Look-ups in named tables: a row name and a column name give one cell, copied from the table.

Table geke
columns: kun, gada, gili, vef, bikipir, zafopet, por, redi
mudapu: [-1.457, -2.200, -2.332, -2.290, -3.338, -2.542, -4.341, -2.717]
zeza: [-2.360, -3.395, -2.289, -2.028, -1.580, -2.266, -1.966, -1.250]
mufuli: [-1.385, -1.565, -3.868, -5.441, -2.327, -2.189, -4.680, -1.237]
gomog: [-3.603, -3.053, -2.371, -3.861, -2.412, -1.448, 1.871, -3.685]
sut: [-1.949, -2.784, -1.917, 2.813, -2.346, -3.341, -3.125, -0.722]
kifotub: [-3.044, -4.946, -3.066, -5.426, -2.735, -3.934, -6.158, -4.095]
minimes: [-3.287, -2.248, -1.296, 1.498, -3.597, -3.489, -0.488, -3.542]
ketag: [-2.651, -4.223, -3.406, 2.189, -2.869, -3.371, 1.128, -1.666]
rupasur: [-0.985, -0.926, -0.756, 5.995, -3.071, -3.594, -1.349, -0.335]

zeza, vef -> -2.028
ketag, redi -> -1.666
kifotub, por -> -6.158
mudapu, zafopet -> -2.542
mudapu, gili -> -2.332
mufuli, vef -> -5.441
mufuli, kun -> -1.385
rupasur, redi -> -0.335
gomog, bikipir -> -2.412
kifotub, zafopet -> -3.934
sut, vef -> 2.813
mufuli, bikipir -> -2.327
kifotub, kun -> -3.044
mudapu, por -> -4.341
mufuli, redi -> -1.237

rete =
,barenad,sakano,zom,mutal,femanev,gige,sono
gul,5,-57,17,-6,24,23,28
viruned,-21,1,-70,-9,7,12,12
magigam,14,5,72,34,-7,7,-1
sem,18,-38,34,31,37,-8,1
peza,0,-9,35,7,24,27,28
kufelo,-11,-46,15,-5,1,-39,-14
rup,9,-54,44,-27,-7,-42,10
far,23,-19,28,39,28,10,-7

mutal of magigam = 34
sono of magigam = -1
barenad of sem = 18
femanev of far = 28
mutal of gul = -6
gige of far = 10
zom of magigam = 72
gige of peza = 27

mab =
         punuro  mekal   reda  tetek   vapi  gasalas  zubir  kefonu   vaki    pur
neruza    78851  36052  73379  23128  68416    87332  56167   39826  69454   5571
relarak   56928  52216  22838  60544  72843    53545  81296   84009  72753  57326
sabaseg   61499  50868  55908  49813  68286    67501  58922   58989  68313  41933

relarak, kefonu: 84009
neruza, zubir: 56167
relarak, vapi: 72843
sabaseg, reda: 55908
relarak, vaki: 72753
neruza, reda: 73379
neruza, punuro: 78851
sabaseg, tetek: 49813
relarak, tetek: 60544
neruza, mekal: 36052

ged:
,lif,beza,kuzevuf
lofonen,-48703,-24574,-36432
fef,39239,42821,-62088
furivut,94410,85530,-59465
maza,66092,58679,-78082

furivut, beza => 85530
fef, beza => 42821
furivut, lif => 94410
maza, lif => 66092
maza, kuzevuf => -78082
fef, kuzevuf => -62088
lofonen, lif => -48703
fef, lif => 39239
furivut, kuzevuf => -59465
lofonen, beza => -24574
Which row has the largest beza? furivut

Table mebeg
,gakofu,fupul,nivevop,goz,dusupa,lim,fuzori
mul,37809,45313,49870,46183,54189,41059,49830
gud,41511,49506,45951,51512,50096,39763,39116
patar,62460,48501,53975,37743,39615,82569,18697
zisezez,31379,45623,43800,57326,58337,20956,71183
nor,36935,47206,46023,47268,55261,34165,52533
tof,41020,50139,41817,51759,49720,29129,64847
bafogi,39571,48959,47277,45761,53625,37225,44185
vazamil,48950,44531,54604,53376,46179,54547,40838
dinelu,51118,45752,51995,43959,48700,60572,33870
pututu,35702,46176,52040,44807,55586,39231,48252
fino,37934,47048,46107,51582,52288,30853,58721

gud, fupul: 49506
dinelu, nivevop: 51995
pututu, goz: 44807
tof, fuzori: 64847
fino, goz: 51582
nor, fupul: 47206
vazamil, dusupa: 46179
dinelu, fupul: 45752
nor, lim: 34165
mul, fuzori: 49830
bafogi, nivevop: 47277
tof, goz: 51759
bafogi, fupul: 48959
bafogi, lim: 37225
zisezez, gakofu: 31379
dinelu, goz: 43959
Row with the largest dusupa: zisezez

dag =
|  | tiliger | tatimo | rop | zosonap | ferizo |
|---|---|---|---|---|---|
| kufuli | 170 | 64 | 165 | 69 | 167 |
| tezedub | 55 | 200 | 122 | 49 | 59 |
| bora | 183 | 86 | 195 | 101 | 191 |
| tibilu | 181 | 63 | 181 | 73 | 181 |
| vok | 98 | 62 | 47 | 128 | 85 |
| benug | 123 | 82 | 117 | 77 | 119 |
| gemib | 170 | 64 | 166 | 68 | 167 |
| sop | 91 | 130 | 109 | 82 | 91 |
| ses | 128 | 72 | 119 | 64 | 121 |

tibilu, rop -> 181
bora, zosonap -> 101
ses, tatimo -> 72
kufuli, tatimo -> 64
gemib, zosonap -> 68
gemib, ferizo -> 167
benug, tiliger -> 123
vok, rop -> 47
kufuli, rop -> 165
vok, ferizo -> 85
bora, rop -> 195
vok, tiliger -> 98
Which row has the largest rop? bora

